In the rows, zero is written as 128.
Each row has a class, written after it.
[127 125 144 117 113 118 119 119 130 128 139 101 130 121  97 123 124 131
 131 127 105 171 106 115  98 100 133 147 118 120 130 117 118 110 143 143
 115 100 125 111 148 137]
Susod
[132 128 127 135 129 107 121 137 148 114 124 126 128 135 127 144 135 144
 114 138 147 101 158 144 132 124 134 139 133 147 133 154 140 124 104 107
 110 134 119 134 136 129]
naf
[123 126 110 114 122  99 140 112 120 133 117 131 113 145 133 137 111 154
 139 108 124 122 113 142 127 142 131 120 127 139 169 148 133 134 124 131
 128 123 145 133 124 145]
Zevo
[147 156 119 180 120 116  82 113 109 125 154 128 100 153 133 136 112  72
 155 143 159 164 163 123 130 126 135 130 166 110 149 176 133  94 131  88
 127 124 109 157 123 137]
gibar
[116 143 129  90 115 108 118 134 139 134 147 106 135 115 114 136  99 109
 112 140 125 129 109 122  95 107 131 141 138 122 132 107 136 129 144 154
 125 110 125  92 147 128]
bupar
[159  85 110  90 140  92 156  95 103 114  91 114  71  77 184  75 122 181
 166 105 122  91 133 153 136 183 102 136 117 105  60 155 146 143  88 103
 116 144 197 108 120 126]
zabed
[121 157 123  89 112 115 114 143 192 129 116  89  91 124 121 151 123 101
 140 124 171 132 121 102  83  74 120 138 162 146 175 124 137 154 141 230
 146 120 136 104 145 149]
Zevo
[117 129 144 118 108 128 131 132 131 115 120 153 150 119 130 112 107 116
 125 123 157 126 147 127 104 124 106 148 148 131 137 115 129 149 125 151
  99 139 126 112 135 128]
zabed
[119 110  73 174 109  86 186  93 158  61 112  58 169 138 138 108 108  87
 173  50 146 136 109 133 162 138 175 112 189 168 137 124  86  72 126  97
 164 128 124 143 123 125]
Zevo
[133 138 129 120 132 103 113 114 144 123 119 122 119 134 118 157 148 135
 133 137 130 117 151 121 111 118 147 144 115 113 144 137 164 125 125 115
 127 132 116 132 122 133]
bupar
[133 127 129 128 119 122 129 108 128 126 127 125 125 120 129 128 104 124
 120 109 150 137 146 134 116 125 136 144 128 150 144 107 112 118 123 110
 132 149 120 131 120 150]
bupar
[ 88 114 113 101 153  76 137  91 124 153 190  33  90 121 116 145 136 119
 125  95  73 171  53 158  68 113 139 108 138  94 151  92 136 172 138  95
 154  59 110 103 108 132]
zik
[ 86 145 119 134 139  83 151  98 135 120 132  97  90 142 124 128 149 164
 134 112 152 106 115 129 130 105 146 140 158 145 128 157 148 106 110  77
 127 110 112 141 104 123]
Zevo
[120 112 103 138 136  93 154  78 127 109  91 139  90 105 144 139 124 127
 101  79 132 105 169 137 170 103 130 126 169 133 122 106 143 142 139 157
  87 156 107 142  99 100]
vuril
[139 116  89  21 176  92  79  93 121  98 189  87 105  91 117 131  52 107
 129 204 237 133 127 129  84 154 130 173 157  92  89  43  70 104 132 129
 149 154 113  60 133 150]
naf
[ 83 114 125 123 128 122 134 101 130 131 138 125  72  74 155 113 132 132
 153 110 120 126 137 130 143 126 109 141 149 133 107 128 122 127 132 121
 169 115 127 119 136 117]
naz
[135 130 130 134 134 100 130 120 144 111 126  97 146 133 111 148 141 163
 124 118 128 111 139 153 124 128 140 117 107 132 147 119 138 126 125 110
 136 122 121 134 142 114]
zabed
[127 160 129  89 124 104 122 141 144 139 157  97  95 174  79 149  92 111
 132 147 172 164 134 171 128 108 134 118 102 149 114  57 112 106 123  97
  90 159 154  87 112 150]
malov
[147 135 127 126 138 106 125 146 132 122 122 122 134 124 123 123 116 128
 120 121 139 135 131 129  89 110 123 138 149 107 125 138 127 142 121 137
 117 128 133 104 129 137]
zik
[ 48 154  56  71 146  91 140 187 161 127 130 117 176 161 126  91 103 145
 153 161 106 104 113 107 105 151 114 149  86 192 103  73 100 159  95 238
  26 105 114  96 151 119]
malov
[135 110 129 153 115 130 143 108 131 134 131 141 124  75 131 122 123 125
 109 130 106 128 127 111 124 122 134 141 127 120 155 115 133 145 144 138
 116  96 110 108 127 115]
gibar
[174 142 125 130 141 137 109 145 132 141 149 123 122 149 139 136 109  82
 150 146 123 163 142 139 115 130 119 121 166 127 121 111 119 130 147 132
 179 135 126 156 136 152]
malov
[138 109 141 124 118 125 126 125 152  87  99 125 195 134 103 138 117 166
 125 102 141 125 149 136  82 105 135 134 107 102 105 123  87 132 106 164
  26 156 133  63 172 155]
dozo
[158 133 136 102 116 117 113 151 121  90 126 161 165 116 146 108  97 153
 110 135 155 157 137 146 155 135 138 161 103 148 120 166 113 110  98 130
 123 163 142 128 152 152]
naz
[160 130 114 156 139 141 118 139 107 123 149 107 126 126 140 108 129 107
 154 144 103 138 141 134 147 114 126 125 157 130  82 127 119 112 126  96
 149 125 144 149 118 115]
malov
[110 132 117  97 112 118 137 120 138 118 134  93  99 118 127 124 130 123
 115 119 115 116 115 138 120  98 132 126 161 120 134 130 135 136 109 135
 139 124 146 129 123 107]
dozo
[124 128 123  78 140 105 107 122 114 141 181 108 137 147 113 164  97 167
 113 147 117 120 106 152 109 101 124 121 116 136 146 113 140 142 122 131
  99 107 135 109 159 132]
bupar
[133 142 132 114 118 126 133 125 121 142 112 119 120 130 124 125 111 131
 119 117 140 126 128 142 129 123 130 138 130 144 112 109 132 133 123 110
 127 148 146 129 115 130]
fifom
[124 138 113 104 126 116 121 129 143 122 137  99 101 112 119 142 129 125
 121 142 124 131 117 120  94  99 127 125 151 101 114 127 138 139 130 176
 158 112 134  87 126 117]
naz
[125 137 117  30 160 102 143 139 110  83 134  90 124 123 164 149 164 218
 111  99 147 107 129 194 124  62 125 135  91 142 104 174 124 151  73  46
 127 137 116 138  77 131]
naz
[118 118 126 115 109 130 137 174 139 162  96  94 161  85 103 140 103 130
 139 104  76  99 149 116 161 105  87 132 102 129 110  43  58 117 131 162
 120 136 110 161 165 119]
gibar
[ 92 153 126 126 136 107 122 116 129 140 155 119 105 102 130 133 119 171
 123 142  84 100 139 124 112 111 106 143 130 127 161 110 116 146 147 167
 104  64 100 123 155  97]
gibar
[118 150 127 119 137 104 116 121 137 115 169 103 108 113 134 130 133 120
 135 145 135 127 122 129 140 128 130 137 118 115 130 121 155 145 132 119
 121 104 135 107 140 117]
fifom
[ 84 114 157 104 121 138 123  99 127 123 109 187 127  85 127 103 116 161
 139 120 127 131 145 131 124  78 125 154 167 102 105 157 119 102 130  75
 107 129 127 116 124 151]
naz
[130 127 145 116  96 105 122 121 123 127 131 121 125 120 115 128 100 134
 113 124 134 133 143 150 115 113 112 146 126 145 148 115 130 129 130 121
  99 123 123 129 134 132]
zabed
[158 123 126 136 137 131  96 139 118 140 128 108 140 125 142 133 120 110
 144 155 127 133 125 158 124 155 146 123 154 114 103 120 151 133 136  98
 178 130 126 145 127 157]
Susod
[104 155 131  85 119 117  95 129 174 158  96 135  96 145 127 127 135 158
 110 137  75 138 146 126  73 115 131 128  81 127 128 168 173 158 131 247
 125 133 145  97 135 165]
pori
[217 140 108 179 111 161 162  51 103 146 114 139 112  95 162  94  83 134
 161 124 131 125 149 170 147 188 133 109 161 144  68  48  99 110 131  39
 152 149 122 172  78 161]
zabed
[125 127 142 112 142 126 112 171 138 121 146 119 116 168 136 120 102 109
 161 166 172 151  99 136 126 138 105 131 163 117  81 107  99 110 120 111
 168 140 127 127 116 186]
fifom
[131 141 123 130 121 130 132 109 123 147 167  93 114 165 135 128 129 145
 143  86 119 164 153 110 111 100  97 137  63 146 126 108 105 148 116 191
 127 100 125 112 114 118]
pori
[ 73  90 141  86 159 162 126 154 175 137 124 136 128 123 152  86 145  97
 139 127 120 116 107 110 141 106 133 113 116 129 117 165 123 125 137 146
 129 146 143 142 144 167]
pori
[154 127 132 166 142 110 122 134 121 116 117 126 154 134  98 135 101 168
 122 114 153 114 159 139 130 103 132 129 126 164 158 109 126 119 126 103
  58 141 140 136 138 142]
zabed
[204 152 112 133 128 151 121 126 143 128 118 136 119 105 147 133 131 141
 140 121 130 151 149 126 137  94 129 116 138 138  93 124 146 139 125 168
 162 141 144 124 123 142]
Susod
[155 131 120 143 158 104 133 113 126 108 147 110 136 136 122 141 143 155
 127 130 133  99 161 132 149 116 146 128 115 137 159 146 134 114 124  82
  92 130 127 169 151 118]
malov
[128 137 125 114 159 137  89 122 140 127 164 157 142 140 108 144 120 152
 129 167  98 127 165 137 149 106 149 128  92 133 141 132 132 106 136 115
  93 151 130 143 163 149]
pori
[103 144 142 171 125 111  82 113 117 102 134 114 123  98 113 117 138 170
 114 176 114 121 155 105 135 101 119 136 122 119 152 162 162 104 145 149
 144  90  96 159 114 134]
gibar
[145 112 149 138 139 118 148 142 148 120 121 142 123 136 134 127 111 153
 121 127 135  93 160 146 128 152 124 120 110 130 193 120 104 137 143 134
 134 132 152 134 144 163]
malov
[145 114 126 123 104 104  96 127 108 160 123  92 150 133  86 125  97 107
 135 160 126 154 122 140  69 104 157 186 158 105  80 100 130 108 121  73
 122 107 122  96  96 124]
zik
[134 142 109 125 130  99 128 108 108 111 116 125 144 109 118 129  86 168
 109 119 118 130 139 155 129 123 150 132 137 145 106 113 130 114 135 120
 121 145 130 110 106 156]
naz
[146 142 137 138 139 118 125 123 121  93 156 114 139 127 132 119 104 125
 129 119 140 131 157 127 139 131 125 152 143 144 163 125 118 124 132 125
 133 131 147 144 134 140]
naf
[162 126 147 156 140  98  86  99 151 113  88 151 124 124 109 117 136 212
 130 157 151 151 164 142  98  98 166 160 135 120 129 187 163  86 109  84
 120  98 134 123 134 123]
naz
[ 89 128 127 110 129 119 128 129 160 130 119 144 123 147 112 121 138 125
 141 154 139 145 125 144 136 121 141 129 136 156  97 115 153  99 138 111
 140 126 106 126 125 124]
Susod
[  4  85  93 146 173 140 133  72 137 218  83 235  71 107 176  46 117 160
 163 104 118 166  96 154 185 172  92  68 188 153 101  56 116 130 111  89
 185  81  88 185  92  69]
dozo
[152 109 101 103 128 108 139 123 132 143 100 129 126 142 130 121 103 138
 141 127 127 142 112 146 121 152 151 133 154 127  90 111 131 114 111 122
 164 142 143 122 117 147]
Susod
[212 120 133 129 153 142  81 146 129 190 160  92 129  65 140 139 117 125
 132 127  88 222 120 143 113 147 132 153  48 113  98  10  69 165 149 153
 222  93  87 104 124 171]
Susod
[158 110 125 144 140 120 131 164 170 119 106 103 148 122 148 105 129 110
 153 122 109 103 207 147 117 119 121 155 143 148 121 146 150 148 118 115
 116 118 139 163 145 147]
vuril
[111 121 181 136 111 143 120 120 151 142 136 135 119 128 136 127 127 136
 116 133 151 128 135 119 115 130 115 153 119 123 123 103 109 130 138 173
 173 122 108 109 143 143]
bupar
[166  51  97 116 124 115 105 136 113  68 144  84 183  96  66 172  66  90
 138 122 130 171 129 145 167  82 157 138 179 146 164  56  65  58 136  52
 188 183 143 148 123 161]
naf
[146 137 126 129 130 121 125 117 133 133 136 106  98 126 129 133 124 155
 144 109 133 123 141 127  99 113 128 145 124 138 146 127 110 139 114 135
 119 126 140 122 129 153]
zabed
[126 133 108 129 121 135 110 122 136 118 110 128 126 114 105 118 138 166
 132 156 119 129 139 148 129 118 155 127 108 145 130 151 144 103 103 101
 117 127 150 133 133 115]
vuril
[122 161 146 126 145 120 111 130 102 127 125 122 153 119 138 108 109 134
 123 101 153 126 150 141 149 140 126 142 108 140 138 117 140 150 139 142
 134 157 153 140 124 134]
zik
[119 129 105  97 138  81 137 134 113 135 109 136 121 130 111 138 102 126
 109 126 101 116 123 130 112 123 106 122 142 110 145 107 140 144 144 152
  93 135 116 139 113 128]
zik
[102 109 164 123 158 100 140  73 139 134 130 146 160  43 108 120 133 218
 129 142 143 145  64 105 108 135 142 161 154  85  60  69 137  91 121  54
 162  90  76  94 173 116]
bupar
[119  79  77 187  90 125 134  82  95 119  75 190 116  83 134 113 123  96
  76 143 113 124  87 145 144 175 167  87 169 120 171 151 128 116 131 105
 104 133 110 117 106  62]
Zevo
[109 140  94 128 141  91 132 115 108 140 117  89 129 133 141 116 109 172
 144 100  98 124 108 146 116 158 139 124 134 136  98 105 132 146 108 147
 122 117 134 124 115 154]
Susod
[ 97 128 120  95 114  99 140 118 160 102 135  96 101 105 126 135 134 137
 109 135 146 111 131 146 128  97 135 137 146 133 103 126 144 128 106 130
 126 131 120 101 126 116]
naz
[148 143 140 140 113 134 110 174 149 133 129 116 151 131 107 122 117 126
 129 159 115 164 116 143 102 121 137 138 159 118  82  98 133 126 105 139
 167 126 139 100 141 148]
Susod
[112 156 165  93 115 147 143 144 150 153 122 177 106 168 152 107 100 122
 138  79 157 182 120 123  72  86  90 137 150 128 135 130  89 146 121 166
 136 123 132  96 102 180]
bupar
[136 119 138 133 139 139 145 118 120 131 130 129 153 163 108 147 104 103
 138 122 111 117 138 139 135 156 139 124 149 121 134  96 134 132 156 134
 112 161 150 146 156 146]
vuril
[129 135 127 118 115 118 116 129 135 128 154 113 115 124 114 137 121 125
 127 150 124 123 118 128 127 111 122 118 135 124 109 134 151 123 135 150
 133 124 135 109 141 133]
zabed
[129 159 142 129 140 139 106 164 117 126 131 125 185 113 147 118 108 108
 115 146 147 144  99 150 118 165 140 125 129 117 109 102 138 162 139 138
 147 129 121 112 130 147]
naz
[140 182 167 240 159 111 137 131 150 128 124  47  79 149 124 158 201 179
 130  97 136  60 147  80 149 104 131 119 123 132 150 169 158 131 130 137
 124 112 117 198 140 148]
fifom
[ 99 151 119 118 160 107  64 116 151 154 153 132  92  99 166  98 132 178
 141 160  75 165 153 169  83 104 158 170 138 147  66 175 161 125 122  94
 185  78 100 102 116 159]
pori
[145 122 112 116 131 138 109 110 122 125 149 164 125 119 129 137 108 114
 128 117 130 159 165 129 126 109 131 133 103 132 193 125 118 137 117 108
  96 151 135 139 131 139]
pori
[154 146 130 120 107 124 132 146 110 130 125  95 170 149 114 114 101 104
 119 120 162 150 128 143 117 141 131 135 106 155 106 106 142 129 123 126
 109 142 144 119 128 127]
Susod
[144 124 120 144 130 115 137 113 140 117 118 122 156 143 127 126 105 174
 127 120 150 117 132 145 127 133 143 120 135 157 130 124 145 128 113 124
 122 132 133 135 127 160]
dozo
[104 135 115 107 131 104 139  73 130 105 126 102  96  91 128 137 133 148
 123  85 120 109 139 112 131 111 137 140 125 127 151 126 128 133 140 163
 107 142 129 126 141 123]
dozo
[198 186  40 133 141  97 125 201 143 175 101  77 142 178 126 178  94 121
 147  93 127 120 159 128  72 133 120 126 100 206 175  96  85 160 107 169
 115 122 108 164 138 141]
fifom
[147 131 122 126 140 139 107 124 144 135 135 125 105 110 143 138 158 122
 125 137 132 146 114 116 116 119 147 139 133 123 131 156 131 136 113 118
 164 122 109 140 111 145]
naf
[ 69 118 139 138 105 109 187 182 191 182 170  37  42 191  58 150 168 181
  81 167  70 129  31 150 118  64  84  52 123 149  78  49 163 147  37 133
  89  79 142 112 113  95]
pori
[105 150 140 118 137  83 160 145 145 110 175 188  90 193 140 135 140 111
  93  86 170 152 111 124 164  92 133 117 155 119 157 232 171 123 106 128
  91 125 150  92 158  88]
dozo
[117 151 113  61 115 122 128  86 114 119 131 123 127 104 121 100  77 113
  91 155 192 149 115 143  92 112 126 169 175 164  83  80 106 125 100 107
  47 177  94 129 117 135]
Zevo
[156 152 145 179 121 147 136  87 130 110 136  68 134  98 107 110 138 198
 175  93 111 178 179 131  99  71 107 153 138 182 108  75 102 106 108  85
 183 110 127 170 114 141]
malov
[102 149 135 101 111 114 120 211 143 132 117 118 174 130 105 120 103  88
  89 178  92  99  78 120 122 112 121 121 153 139 104 145 187 154 140 192
  67 153 136 135 147 177]
zik
[103  83 105 142 140 144 160 115 137  85 135 127 108 150 155 111 122  77
 108 162 168  61  90  95 173 160 132  88 172 158 135 188 108  89 158 183
  79 168 112 166 175 123]
gibar
[136 124 116 111 124 115 148 105 134 131 118 133 114 126 133 125 121 137
 124 104 121 143 145 140 103 113 133 137 140 152 133 132 124 129 130 122
 140 134 126 129 116 137]
malov
[125 108 125 114 137 120 115 126 155 146 119  91 114 120 142 128 114 136
 142  92 122 122 155 123 104 117 119 143 115 138 143 101  87 143 113 171
 138 134 131 133 148 159]
bupar
[ 63 147 130  94 163 112  97  98  90  92 197 121 102  94 140 112 116 143
 139 173 130 129 115 125 116 137 127 170 150 108 127 100  91 122 156 134
 137 108 107  99 140 119]
malov
[132 146 179 131 120 129  74 127  98 106 171  92 192 119  89 162 126 132
 132 192 172 137 127 104 153 159 137 176  61 104 157  70 141 101 143 103
 166 144  94 173 152 142]
pori
[ 91 169 117 176 146 123  55 194 118 119  76 149 187  81 114 105  91 122
 110 192 131  92 150 126  97 186 138 140 149 150 112 136 129 112 160 156
 122 158 108 122 181 151]
fifom
[127 169 128 120 149 114 118 155 148 157 153  96 114 135 113 135 127 136
 123 129 132 131 129 110 105 104 113 133 130 132 144 104 151 159 116 165
 131 102 134 133 149 120]
dozo
